Where the symbols take the nodes:
state | n v e z
Z182 | Z277 Z726 Z429 Z899
Z462 | Z514 Z865 Z192 Z350
Z321 | Z39 Z561 Z43 Z197
Z989 | Z321 Z815 Z409 Z901
Z817 | Z53 Z738 Z193 Z43
Z429 | Z672 Z170 Z163 Z399
Z495 | Z525 Z63 Z670 Z254
Z193 | Z258 Z492 Z728 Z921
Z411 | Z477 Z258 Z356 Z858
Z254 | Z990 Z495 Z396 Z26
Z738 | Z92 Z990 Z492 Z817
Z477 | Z239 Z360 Z332 Z669
Z842 | Z129 Z491 Z209 Z503
Z75 | Z825 Z899 Z723 Z697
Z163 | Z495 Z357 Z398 Z451
Z609 | Z236 Z587 Z599 Z192
Z899 | Z84 Z182 Z399 Z75
Z997 | Z182 Z207 Z947 Z108
Z74 | Z854 Z655 Z92 Z523
Z943 | Z989 Z515 Z596 Z170
Z233 | Z75 Z108 Z854 Z972
Z850 | Z947 Z146 Z924 Z655
Z514 | Z199 Z858 Z165 Z456
Z258 | Z360 Z928 Z607 Z411
Z53 | Z766 Z92 Z258 Z950
Z990 | Z221 Z525 Z350 Z738
Z921 | Z411 Z193 Z587 Z865
Z766 | Z249 Z974 Z360 Z847
Z854 | Z723 Z504 Z974 Z373
Z236 | Z196 Z356 Z91 Z165
Z642 | Z451 Z867 Z934 Z974
Z995 | Z540 Z934 Z318 Z360
Z491 | Z102 Z21 Z798 Z842
Z587 | Z356 Z728 Z827 Z609
Z26 | Z738 Z254 Z47 Z28
Z164 | Z204 Z888 Z39 Z91
Z398 | Z670 Z475 Z118 Z347
Z599 | Z91 Z827 Z197 Z21
Z798 | Z655 Z266 Z990 Z209
Z21 | Z331 Z599 Z266 Z491
Z118 | Z606 Z410 Z182 Z562
Z451 | Z254 Z163 Z347 Z629
Z43 | Z950 Z817 Z921 Z305
Z475 | Z603 Z239 Z410 Z398
Z245 | Z193 Z47 Z608 Z25
Z377 | Z605 Z38 Z842 Z728
Z192 | Z165 Z609 Z21 Z38
Z347 | Z396 Z398 Z562 Z540
Z924 | Z867 Z622 Z514 Z221
Z199 | Z398 Z669 Z67 Z934
Z209 | Z74 Z798 Z738 Z561
Z815 | Z561 Z735 Z28 Z989
Z825 | Z842 Z84 Z735 Z780
Z629 | Z26 Z451 Z540 Z249
Z928 | Z995 Z456 Z605 Z258
Z456 | Z934 Z514 Z891 Z928
Z847 | Z596 Z766 Z477 Z344
Z723 | Z735 Z399 Z629 Z515
Z655 | Z504 Z850 Z221 Z74
Z51 | Z449 Z562 Z75 Z632
Z277 | Z21 Z125 Z672 Z84
Z504 | Z399 Z947 Z642 Z854
Z25 | Z921 Z245 Z621 Z603
Z728 | Z607 Z377 Z503 Z587
Z888 | Z972 Z129 Z523 Z164
Z697 | Z780 Z75 Z515 Z443
Z373 | Z515 Z854 Z766 Z789
Z196 | Z410 Z332 Z207 Z67
Z129 | Z233 Z102 Z74 Z888
Z562 | Z892 Z118 Z899 Z51
Z669 | Z475 Z477 Z196 Z199
Z492 | Z928 Z350 Z377 Z193
Z409 | Z43 Z28 Z25 Z63
Z974 | Z629 Z642 Z995 Z766
Z443 | Z201 Z697 Z943 Z726
Z858 | Z669 Z411 Z236 Z514
Z561 | Z523 Z209 Z817 Z321
Z63 | Z305 Z409 Z603 Z495
Z249 | Z28 Z629 Z124 Z596
Z239 | Z25 Z124 Z748 Z475
Z781 | Z632 Z318 Z972 Z332
Z305 | Z622 Z43 Z865 Z525
Z146 | Z880 Z39 Z622 Z850
Z356 | Z332 Z607 Z164 Z236
Z607 | Z781 Z605 Z888 Z356
Z331 | Z997 Z91 Z850 Z102
Z91 | Z207 Z164 Z146 Z331
Z972 | Z697 Z233 Z373 Z204
Z540 | Z47 Z347 Z51 Z124
Z735 | Z209 Z824 Z26 Z815
Z523 | Z373 Z74 Z53 Z39
Z92 | Z974 Z221 Z928 Z53
Z901 | Z197 Z989 Z63 Z672
Z891 | Z763 Z165 Z102 Z605
Z947 | Z429 Z880 Z867 Z504
Z204 | Z443 Z972 Z789 Z207
Z108 | Z899 Z997 Z504 Z233
Z84 | Z491 Z277 Z824 Z825
Z410 | Z905 Z748 Z726 Z118
Z865 | Z858 Z921 Z609 Z462
Z780 | Z503 Z825 Z815 Z201
Z621 | Z587 Z608 Z201 Z905
Z880 | Z170 Z789 Z344 Z947
Z632 | Z608 Z51 Z697 Z748
Z266 | Z850 Z197 Z525 Z798
Z396 | Z350 Z670 Z892 Z47
Z67 | Z118 Z196 Z997 Z763
Z357 | Z63 Z596 Z475 Z163
Z950 | Z847 Z53 Z411 Z622
Z892 | Z38 Z606 Z84 Z449
Z596 | Z409 Z249 Z239 Z357
Z449 | Z377 Z892 Z825 Z608
Z124 | Z245 Z540 Z632 Z239
Z360 | Z124 Z995 Z781 Z477
Z763 | Z562 Z67 Z108 Z318
Z726 | Z125 Z443 Z170 Z182
Z207 | Z726 Z204 Z880 Z997
Z399 | Z824 Z429 Z451 Z723
Z608 | Z728 Z449 Z780 Z621
Z28 | Z817 Z26 Z245 Z409
Z344 | Z357 Z847 Z669 Z867
Z603 | Z865 Z25 Z905 Z670
Z201 | Z827 Z780 Z989 Z125
Z38 | Z891 Z192 Z491 Z377
Z905 | Z609 Z621 Z125 Z606
Z789 | Z943 Z373 Z847 Z880
Z748 | Z621 Z632 Z443 Z410
Z622 | Z344 Z950 Z858 Z924
Z525 | Z924 Z305 Z462 Z990
Z318 | Z51 Z763 Z233 Z781
Z39 | Z789 Z523 Z950 Z146
Z867 | Z163 Z344 Z199 Z642
Z47 | Z492 Z396 Z449 Z245
Z670 | Z462 Z603 Z606 Z396
Z125 | Z599 Z201 Z901 Z277
Z605 | Z318 Z891 Z129 Z607
Z515 | Z815 Z723 Z249 Z943
Z165 | Z67 Z236 Z331 Z891
Z827 | Z164 Z503 Z321 Z599
Z606 | Z192 Z905 Z277 Z892
Z221 | Z642 Z924 Z456 Z92
Z934 | Z347 Z199 Z763 Z995
Z350 | Z456 Z462 Z38 Z492
Z197 | Z146 Z321 Z305 Z266
Z824 | Z798 Z672 Z254 Z735
Z170 | Z901 Z943 Z357 Z429
Z332 | Z748 Z781 Z204 Z196
Z503 | Z888 Z842 Z561 Z827
Z672 | Z266 Z901 Z495 Z824
Z102 | Z108 Z331 Z655 Z129

In the rows, zero is written as 139.

The rows follow the links: the fewer symbols apart two nodes are, the more alike their rows tend to be.

Each row is also shifted at random along 6 hidden directions that mean nothing.

Row, then node:
[89,121,100,116,139,160,107,164,145,132,139,141,140,137,121,133,148,118,78,147,119,100,135,115,121,137,102,131,157,145,116,125,134,113,141,127,102,149,145,140,165]: Z827
[112,167,149,146,159,148,144,135,176,129,144,117,96,136,142,189,170,141,128,174,133,171,145,133,178,76,134,154,164,99,146,154,148,126,151,152,87,122,120,141,111]: Z38
[146,149,101,125,117,135,157,149,132,152,154,148,157,184,118,122,139,141,132,150,116,147,85,132,116,142,92,122,106,160,132,108,143,96,97,122,159,161,170,149,136]: Z990
[107,125,146,93,179,125,111,149,149,150,155,149,173,139,147,141,147,152,126,138,112,125,118,134,117,150,112,170,125,152,169,93,116,121,139,125,121,134,122,141,164]: Z621
[173,142,128,135,159,134,141,153,118,132,165,159,161,169,127,127,131,128,151,126,144,143,118,150,123,159,118,162,120,137,147,96,124,120,106,109,176,127,129,125,154]: Z28
[177,148,175,138,131,140,138,136,159,125,144,169,145,146,149,136,146,125,142,136,141,113,127,149,133,182,125,143,119,106,167,107,173,135,165,172,141,112,116,138,155]: Z540
[108,134,134,84,148,134,153,137,85,169,115,118,176,117,149,95,177,149,128,123,161,95,161,127,156,149,150,164,148,158,155,115,144,103,108,160,95,128,124,130,173]: Z989
[165,143,114,92,90,182,137,148,112,147,101,157,118,153,121,126,190,118,91,156,174,58,155,93,161,91,94,107,140,137,123,155,161,126,98,152,35,156,123,141,118]: Z523
[95,163,112,141,161,139,145,152,118,150,141,148,140,143,154,123,146,142,177,100,122,158,96,135,145,147,140,139,106,174,129,139,135,103,143,158,162,160,160,140,149]: Z924
[184,135,134,120,130,155,122,144,94,154,102,164,132,123,147,126,156,136,139,119,133,93,144,124,169,138,155,144,130,145,149,153,133,147,135,154,115,124,134,132,150]: Z847
[172,111,108,121,129,133,143,148,149,124,146,155,142,189,127,121,158,123,107,152,146,128,144,121,128,128,95,115,102,125,155,133,159,142,163,142,109,162,120,155,133]: Z854
[74,139,151,117,92,204,92,152,157,133,145,155,109,127,127,153,97,129,99,141,134,103,149,135,142,118,118,167,141,111,104,130,145,144,152,126,96,130,110,133,134]: Z728
[74,172,161,127,156,143,154,144,135,129,159,125,160,118,165,120,133,130,161,108,125,144,114,150,146,151,158,149,118,143,158,90,153,143,150,175,148,107,146,137,122]: Z396
[129,144,104,130,66,171,111,145,108,161,123,164,125,137,120,115,104,150,107,121,131,103,163,127,126,164,129,146,132,164,96,159,138,144,138,126,118,151,116,137,162]: Z39
[97,163,123,143,120,141,170,135,117,144,144,129,163,157,132,105,127,156,158,123,171,168,157,162,133,172,163,156,128,137,138,118,158,135,127,112,193,144,109,132,148]: Z735
[226,157,141,159,89,151,185,104,139,173,153,132,102,167,145,157,181,172,150,188,157,135,182,159,153,186,120,118,165,98,149,168,163,129,117,114,161,144,98,144,161]: Z209
[110,149,126,129,142,124,200,126,123,152,125,95,143,133,146,133,190,154,147,136,180,152,153,140,171,119,152,141,156,134,158,119,170,126,110,152,79,142,134,153,115]: Z824
[149,111,136,137,142,129,107,124,149,150,115,137,132,145,142,163,142,123,106,143,125,136,155,118,131,134,138,128,142,162,135,159,134,152,185,139,108,145,153,145,160]: Z207
[186,99,180,115,122,126,150,105,160,163,153,115,158,133,114,96,126,169,143,152,129,138,133,109,99,140,142,129,135,172,143,141,132,150,101,126,163,182,182,152,157]: Z67
[165,141,199,160,114,136,143,111,163,128,132,141,111,132,150,154,114,142,141,149,157,160,159,158,146,152,160,171,154,113,153,134,155,175,164,127,151,112,121,142,132]: Z51
[103,187,191,190,125,115,163,109,127,142,137,139,103,131,160,153,142,172,161,153,151,167,185,176,152,189,173,159,163,106,172,152,168,149,147,115,171,105,108,120,149]: Z825
[193,156,173,125,102,187,162,128,165,144,125,140,132,130,129,123,147,149,119,149,158,69,170,154,174,129,129,122,193,115,122,151,145,123,68,138,135,116,154,148,146]: Z193
[94,123,156,136,143,137,158,109,149,138,136,134,158,160,140,129,139,142,133,137,152,152,153,144,116,151,139,146,131,153,151,126,148,113,120,122,164,125,164,137,142]: Z84
[162,131,131,154,161,121,123,155,140,118,147,147,132,174,123,125,134,110,155,130,145,183,124,146,135,140,133,137,95,133,152,139,140,155,124,117,201,151,132,148,109]: Z974
[156,133,182,148,127,133,149,84,156,158,176,142,171,138,130,109,82,168,153,140,128,138,130,143,90,204,140,162,118,156,148,97,142,165,123,118,217,126,136,137,177]: Z562
[121,165,163,164,104,154,123,119,78,168,110,138,125,81,138,135,84,174,185,79,142,156,173,174,175,157,200,186,152,164,129,158,153,185,177,137,156,110,128,123,142]: Z357
[88,130,130,132,113,126,111,145,128,150,160,172,162,170,123,154,136,142,124,119,100,117,66,109,97,196,70,144,89,179,133,91,155,90,230,153,122,126,110,134,175]: Z277
[65,108,141,129,106,143,77,153,135,112,135,173,149,136,130,125,84,109,107,103,142,113,155,126,127,163,146,165,108,153,112,117,152,166,165,114,110,123,127,155,135]: Z697
[155,123,162,77,110,168,112,117,173,130,138,174,139,160,132,114,148,137,101,132,132,76,120,102,123,121,107,142,90,134,153,107,160,141,140,158,93,139,119,159,149]: Z318
[35,185,107,158,104,180,145,172,119,143,140,127,102,129,130,148,115,157,149,115,124,171,122,134,153,152,150,136,108,153,114,126,156,117,182,152,119,148,96,123,120]: Z798
[114,99,129,151,210,85,136,143,157,105,142,123,165,148,133,163,152,118,143,141,147,184,124,136,122,118,150,148,158,153,143,135,138,138,182,121,121,151,154,136,115]: Z726
[145,111,164,143,80,171,84,161,131,139,137,155,155,110,137,131,48,137,116,101,116,106,128,143,113,177,138,147,139,151,94,108,130,171,144,106,179,120,122,122,139]: Z239
[135,160,132,159,155,131,141,136,118,134,110,121,116,121,130,154,148,131,173,119,163,192,131,142,177,106,164,146,133,143,147,164,152,156,159,169,104,145,159,141,94]: Z867
[105,152,97,166,102,154,95,189,135,110,178,171,129,183,94,140,73,134,136,141,103,191,68,156,115,182,81,132,100,133,79,100,124,124,128,103,215,148,126,129,119]: Z738
[167,152,130,140,141,153,138,160,150,138,140,141,130,107,155,118,146,144,130,140,119,99,148,139,154,118,148,114,164,125,132,174,124,138,113,156,151,134,161,137,144]: Z411
[159,108,159,130,83,163,150,99,179,126,144,117,140,138,107,108,94,153,141,146,139,148,152,139,126,108,139,146,123,152,131,152,143,167,95,136,159,158,164,161,129]: Z763
[99,116,120,160,155,105,124,155,152,93,152,143,147,173,124,171,145,107,118,137,130,184,106,136,97,125,119,148,103,143,138,100,155,147,206,138,124,148,152,143,96]: Z899
[174,140,132,160,145,124,162,140,130,142,110,110,141,138,125,175,162,145,146,136,153,165,119,146,164,113,142,149,149,137,117,125,143,128,133,129,121,114,152,121,116]: Z495
[144,119,155,133,118,147,158,140,148,116,113,108,157,127,134,132,104,138,125,103,138,144,100,146,133,117,147,143,126,157,121,110,141,155,161,147,119,124,157,143,115]: Z398
[71,142,149,159,119,153,103,173,138,119,133,159,131,114,134,143,77,125,149,104,112,154,121,141,142,132,180,133,121,155,105,141,133,178,206,164,138,135,127,119,116]: Z669
[77,142,117,133,66,181,93,164,142,121,152,180,117,156,109,153,93,125,102,149,127,117,144,122,108,171,127,145,107,138,92,144,128,132,131,100,147,145,116,133,153]: Z503
[142,130,128,140,201,110,157,135,150,154,123,141,150,128,167,172,212,142,115,169,131,134,136,131,140,139,128,139,151,137,165,132,150,101,168,149,70,115,153,138,172]: Z125
[88,143,148,106,111,142,87,139,138,143,162,172,147,148,129,93,98,146,132,129,112,98,135,102,106,189,113,161,95,135,146,126,98,153,137,151,199,146,119,135,171]: Z607

Start here and follow the symbols in turn, left to right. Where do you end up?
Answers are names.
[146,154,152,129,155,153,169,154,149,158,139,127,138,135,159,152,164,144,148,138,125,126,97,133,144,128,119,126,151,153,142,126,137,111,128,158,123,132,167,131,141]
z z z n v n e n: Z51
[82,126,119,108,146,156,115,150,153,129,132,154,128,126,143,136,132,138,117,149,139,101,144,113,145,90,147,139,145,133,113,146,108,151,107,147,90,152,154,142,130]
z e n e v v e: Z766
[251,126,128,149,135,129,127,138,128,146,139,136,146,154,144,186,156,133,117,163,114,148,86,141,120,156,94,128,138,139,120,120,142,94,157,106,126,118,132,129,169]
n z z n v n: Z867
[165,155,152,135,97,175,166,127,168,139,114,139,123,146,140,116,124,146,140,130,138,114,126,145,147,127,141,102,148,134,126,165,160,127,102,150,149,138,168,142,115]
z v z n e n e: Z75
[147,137,176,142,97,155,161,85,139,145,108,163,116,146,138,140,117,154,137,139,164,112,191,143,135,191,139,158,126,130,165,128,189,147,170,126,150,108,118,148,166]
v v z v z z: Z75
[227,121,116,158,136,132,108,157,131,113,155,191,119,196,128,162,150,99,117,159,118,144,111,123,125,155,91,141,116,118,158,132,130,156,166,127,141,124,118,132,148]
e e e z z v z e: Z880
[149,144,140,158,151,151,133,140,123,130,114,119,136,124,136,178,121,129,160,126,157,178,117,144,158,99,159,150,157,138,132,141,163,148,168,144,107,122,144,139,95]
v v n e e e z n: Z599
[135,155,92,150,91,171,131,158,122,123,157,138,118,141,126,136,129,145,126,152,154,149,155,156,136,136,133,119,161,121,96,143,134,145,120,106,145,147,117,144,133]
e n v z v n v v: Z867
[188,97,95,124,165,107,161,137,151,118,141,129,153,178,121,156,178,117,115,165,162,186,114,133,121,91,110,127,123,151,142,108,166,131,158,130,85,149,142,162,107]
z e e e e z n n: Z503
[112,163,158,129,159,158,143,131,128,164,120,135,151,91,175,125,143,147,152,131,146,107,164,158,201,137,180,144,197,130,137,160,129,141,78,165,128,128,149,126,130]
e z v e e e: Z43
[173,136,80,140,150,113,146,154,139,149,163,165,132,200,151,127,191,131,136,169,133,140,124,113,120,155,90,109,104,133,155,136,147,108,145,150,150,172,110,147,172]
v n v v n e: Z357
[119,150,161,134,129,147,138,126,163,137,162,154,133,152,156,119,131,142,134,158,124,118,152,131,140,152,116,141,117,125,149,151,132,150,122,141,162,152,133,142,161]
n n e v v z: Z899
[151,154,83,159,163,118,127,183,129,153,164,148,105,161,152,165,169,133,122,164,121,154,128,128,143,157,107,123,148,122,119,144,117,124,183,122,135,144,107,129,155]
n e e z v: Z411
[111,147,142,126,133,152,161,123,125,177,135,141,149,113,140,128,144,139,123,132,140,110,150,124,145,152,148,125,169,160,132,159,135,114,129,131,116,162,153,138,162]
e z v n z: Z850
[167,143,137,156,147,115,126,150,181,127,208,173,116,200,141,170,148,115,110,181,95,165,91,132,104,186,59,141,101,102,141,109,134,124,171,129,171,151,112,130,164]
v v v e e: Z197
[108,108,135,116,204,112,131,143,153,109,181,143,197,149,148,125,138,117,137,137,141,153,118,129,97,143,131,152,130,137,159,99,110,121,70,124,180,153,138,133,147]
z v e n e: Z561
[44,131,166,145,175,123,136,125,108,155,128,151,142,110,166,132,120,143,163,121,136,140,166,168,142,180,185,181,170,128,143,148,114,132,166,127,151,124,117,130,158]
e v z v e n z z: Z305
[126,107,152,134,114,154,89,168,144,111,135,146,151,129,131,143,81,120,122,96,111,127,95,136,136,124,142,134,128,165,94,93,131,161,196,138,115,117,152,140,125]
n v v n e n: Z607
